Below is a small trained network, with its code and all its weights. Each question gives an input and a class and asks what happens when units are switched off, that is, made to give their printed mean instead of their output.

import numpy as np


def w(rows, s, z=0):
    codes = np.array(rows[::2]) - 128.0
    scale = np.full(codes.shape[1], s)
    scale[-1] = z or s
    return codes * scale


def norm(h):
    return h / np.sqrt((h * h).mean(-1, keepdims=True) + 1e-5)


def f(y):
    return np.maximum(y, 0)


def log_softmax(a):
    a = a - a.max(-1, keepdims=True)
    return a - np.log(np.exp(a).sum(-1, keepdims=True))


def net(x, mask):
    res = np.array(x, float).reshape(1, 6) / 4 @ E
    u = 0
    for l in range(3):
        y = f(norm(res) @ A[l][:, :-1].T + A[l][:, -1])
        res = res + np.where(mask[u : u + 10], y, B[l][:, -1]) @ B[l][:, :-1]
        u += 10
    return log_softmax(norm(res)[-1] @ U[:, :-1].T + U[:, -1])


A, B = {}, {}
E = w([
[66,76,95,140,65],'x0',
[151,13,45,166,229],'x1',
[126,128,141,144,134],'x2',
[131,130,133,128,132],'x3',
[226,130,62,197,51],'x4',
[195,2,188,78,103],'x5',
],0.0082)
A[0] = w([
[80,219,123,188,121,46],'0.n0',
[138,50,67,95,157,117],'0.n1',
[172,38,35,129,223,44],'0.n2',
[74,60,150,140,84,161],'0.n3',
[205,164,3,196,39,67],'0.n4',
[148,208,186,140,66,30],'0.n5',
[58,179,114,161,155,135],'0.n6',
[127,136,2,189,238,37],'0.n7',
[96,236,166,66,25,3],'0.n8',
[71,197,83,215,115,188],'0.n9',
],0.0098,0.0051)
B[0] = w([
[191,137,91,81,133,198],'0.n0',
[121,194,132,209,81,194],'0.n1',
[2,91,150,187,89,215],'0.n2',
[157,196,69,97,180,189],'0.n3',
[180,158,254,222,226,234],'0.n4',
[90,49,173,168,46,190],'0.n5',
[128,84,194,95,134,207],'0.n6',
[64,32,120,150,30,209],'0.n7',
[70,56,188,166,51,219],'0.n8',
[206,103,135,6,131,255],'0.n9',
],0.0098,0.0067)
A[1] = w([
[127,177,192,118,114,64],'1.n0',
[213,117,110,38,88,51],'1.n1',
[154,3,108,133,114,137],'1.n2',
[144,191,123,184,147,3],'1.n3',
[114,218,193,99,69,108],'1.n4',
[142,46,130,125,96,119],'1.n5',
[93,80,103,25,163,46],'1.n6',
[121,154,170,114,79,93],'1.n7',
[112,145,70,134,239,44],'1.n8',
[159,109,206,196,153,186],'1.n9',
],0.011,0.0047)
B[1] = w([
[148,127,114,104,161,166],'1.n0',
[33,253,56,58,45,172],'1.n1',
[101,184,82,81,123,214],'1.n2',
[187,134,115,97,116,133],'1.n3',
[57,60,113,128,137,191],'1.n4',
[93,165,76,100,135,200],'1.n5',
[187,179,148,93,230,170],'1.n6',
[149,115,56,127,177,172],'1.n7',
[105,156,188,102,98,133],'1.n8',
[177,142,49,44,88,255],'1.n9',
],0.011,0.0092)
A[2] = w([
[117,76,72,178,179,17],'2.n0',
[244,120,127,199,133,3],'2.n1',
[29,207,132,132,212,206],'2.n2',
[201,155,131,238,97,122],'2.n3',
[159,179,241,139,92,28],'2.n4',
[124,205,177,106,73,158],'2.n5',
[58,208,165,224,89,211],'2.n6',
[97,69,149,139,226,95],'2.n7',
[132,45,43,172,229,182],'2.n8',
[139,168,8,20,116,160],'2.n9',
],0.012,0.0049)
B[2] = w([
[5,137,165,138,70,135],'2.n0',
[224,97,156,93,166,145],'2.n1',
[238,115,127,115,154,176],'2.n2',
[180,73,184,140,218,147],'2.n3',
[30,57,141,133,139,134],'2.n4',
[69,124,109,172,27,163],'2.n5',
[219,56,23,25,161,145],'2.n6',
[119,51,235,135,114,141],'2.n7',
[89,167,211,169,47,151],'2.n8',
[139,229,74,104,217,248],'2.n9',
],0.012,0.017)
U = w([
[106,217,89,101,164,3],'0',
[158,94,111,111,121,247],'1',
[3,70,184,220,7,61],'2',
[157,138,98,132,166,138],'3',
[178,55,232,171,180,91],'4',
[148,120,108,137,136,151],'5',
],0.011,0.0049)

Each question gives the input, the list of numbers given to net, and the class t.
The units are the neurons (one row each of A and B). Each row of codes is followed by its name. A weight is (code - 128) times the scale printed after its matrix; where a second scale follows, it is the last column's (A, B and U).
mask holds one flag per neuron, layer by layer. A switched-off neuron (its flag False) gives its mean, the last column of its row in B, instead of its output. The means were averaged over made-up inputs and are rounded, as every weight is.
A unit's drop is (log p(t) with every unit on - log p(t) with that unit switched off) / (log p(t) with every unit on - log p(t) with every unit switched off).
The circuit of an input: a set's keep is (log p(t) with only the set's units on - log p(t) with every unit switched off) / (log p(t) with every unit on - log p(t) with every unit switched off). Starting from the 12 units with the biggest drops (on a tie, the unit counted first), units are removed one at a time, each time the one whose removal leaves the highest keep (on an exact tie, the one counted first), for as long as the keep stays at least 0.8.
units of the circuit, in order: the units of the circuit, biggest drop first
top k neurons: the k neurons with the biggest drops, biggest first
k most important neurons of layer l: the k neurons of layer l with the biggest drops, biggest first
input [-6,-6,4,5,-2,3], class 2: top 4 neurons -> [0.n8 0.n5 2.n9 0.n9]
input [-4,7,-1,-2,-7,5], class 2: units of the circuit, in order -> [0.n2 2.n8 2.n9]
input [6,-8,-3,-6,1,-5], class 2: units of the circuit, in order -> [0.n8]
input [1,-8,4,3,3,0], class 2: top 2 neurons -> [0.n8 2.n9]
input [-1,5,5,4,3,3], class 2: units of the circuit, in order -> [0.n2 2.n8]
input [1,-2,0,4,-7,-5], class 4: 2 most important neurons of layer 1 -> [1.n9 1.n2]
input [6,7,-4,-5,8,-4], class 4: units of the circuit, in order -> [0.n4 2.n3]
input [2,8,-1,-5,-7,6], class 2: units of the circuit, in order -> [0.n9 2.n8 0.n1]
input [2,-6,4,-6,6,7], class 0: top 2 neurons -> [0.n1 1.n9]
input [-2,7,8,-3,8,-6], class 4: 2 most important neurons of layer 2 -> [2.n3 2.n1]
input [-3,7,-8,2,8,-2], class 4: units of the circuit, in order -> [0.n4 2.n9]
input [3,-3,3,4,-6,3], class 4: 3 most important neurons of layer 0 -> [0.n9 0.n4 0.n3]
input [3,-2,5,1,6,-4], class 4: units of the circuit, in order -> [0.n4 2.n9]
input [7,-8,1,-6,-4,-2], class 2: units of the circuit, in order -> [0.n8]
input [7,6,-1,-7,-1,7], class 0: 3 most important neurons of layer 1 -> [1.n2 1.n4 1.n5]
input [2,0,2,5,-6,-2], class 4: 4 most important neurons of layer 1 -> [1.n9 1.n2 1.n1 1.n5]
input [2,7,6,-4,-5,5], class 2: 2 most important neurons of layer 1 -> [1.n1 1.n9]
input [-6,-3,5,-1,2,6], class 0: top 2 neurons -> [0.n4 2.n9]
input [-2,5,-1,-2,7,5], class 4: top 2 neurons -> [0.n4 0.n1]
input [1,-3,-6,1,-8,-2], class 4: top neuron -> [1.n9]
input [5,7,7,-1,-4,7], class 0: top 2 neurons -> [1.n2 0.n4]
input [-4,8,-5,1,1,-4], class 2: top 2 neurons -> [0.n2 2.n9]
input [-2,0,3,0,-6,1], class 4: 2 most important neurons of layer 0 -> [0.n9 0.n4]
input [-6,-5,-3,-4,-2,8], class 0: top 2 neurons -> [0.n4 2.n9]
